Below are the code and all the weights of a small trained network. Each question names an input and a class and asks about switching units off, where a switched-off unit gives its printed mean instead of its output.

import numpy as np


def w(rows, s, z=0):
    codes = np.array(rows[::2]) - 128.0
    scale = np.full(codes.shape[1], s)
    scale[-1] = z or s
    return codes * scale


def f(y):
    return np.maximum(y, 0)


def log_softmax(a):
    a = a - a.max(-1, keepdims=True)
    return a - np.log(np.exp(a).sum(-1, keepdims=True))


def net(x, mask):
    res = np.array(x, float).reshape(1, 4) / 4 @ E
    y = f(res @ A[0][:, :-1].T + A[0][:, -1])
    res = res + np.where(mask, y, B[0][:, -1]) @ B[0][:, :-1]
    return log_softmax(res[-1] @ U[:, :-1].T + U[:, -1])


A, B = {}, {}
E = w([
[146,85,38,123],'x0',
[168,63,13,64],'x1',
[100,186,159,9],'x2',
[254,76,188,192],'x3',
],0.009)
A[0] = w([
[142,130,189,126,151],'N1',
[88,171,157,186,132],'N2',
[217,94,188,127,252],'N3',
[88,144,161,154,176],'N4',
[169,91,132,173,99],'N5',
[127,200,253,139,192],'N6',
[10,117,88,66,164],'N7',
],0.014,0.0039)
B[0] = w([
[133,61,101,33,174],'N1',
[79,90,185,183,192],'N2',
[217,101,116,150,228],'N3',
[13,63,196,118,181],'N4',
[137,144,54,190,191],'N5',
[122,79,128,87,252],'N6',
[39,174,137,2,238],'N7',
],0.0096,0.014)
U = w([
[169,119,79,186,194],'0',
[64,249,140,81,173],'1',
[194,104,168,80,117],'2',
[119,70,109,78,210],'3',
[67,87,179,172,107],'4',
[121,169,135,125,3],'5',
[146,211,172,125,14],'6',
],0.017,0.0063)

Each question gives the input, the list of numbers given to net, and the class t.
The units are the neurons (one row each of A and B). Each row of codes is followed by its name. A weight is (code - 128) times the scale printed after its matrix; where a second scale follows, it is the last column's (A, B and U).
mask holds one flag per neuron, in row order. A switched-off neuron (its flag False) gives its mean, the last column of its row in B, instead of its output. The means were averaged over made-up inputs and are rounded, as every weight is.
A unit's drop is (log p(t) with every unit on - log p(t) with that unit switched off) / (log p(t) with every unit on - log p(t) with every unit switched off).
The circuit of an input: a set's keep is (log p(t) with only the set's units on - log p(t) with every unit switched off) / (log p(t) with every unit on - log p(t) with every unit switched off). Starting from all 7 units, units are removed one at a time, each time the one whose removal leaves the highest keep (on an exact tie, the one counted first), for as long as the keep stays at least 0.8.
circuit, biggest first: the units of the circuit, biggest drop first
k most important neurons: the k neurons with the biggest drops, biggest first
drop of u: that unit's drop, to one decimal
input [-5,-7,-1,7], class 2: 2 most important neurons => N3, N1
input [-7,2,-5,-4], class 4: circuit, biggest first => N7, N1
input [-5,-7,7,0], class 3: circuit, biggest first => N6
input [-7,4,-3,5], class 0: circuit, biggest first => N7, N5
input [-3,-1,-2,8], class 0: 2 most important neurons => N5, N7
input [-7,-6,5,5], class 3: 2 most important neurons => N1, N6
input [-1,0,-6,-4], class 4: 2 most important neurons => N7, N1
input [1,-2,-4,-3], class 4: drop of N7 => 0.6
input [2,-3,0,-2], class 1: drop of N7 => -0.2
input [0,3,-7,-5], class 1: drop of N6 => 0.2
input [3,3,-8,-7], class 1: drop of N7 => 0.1
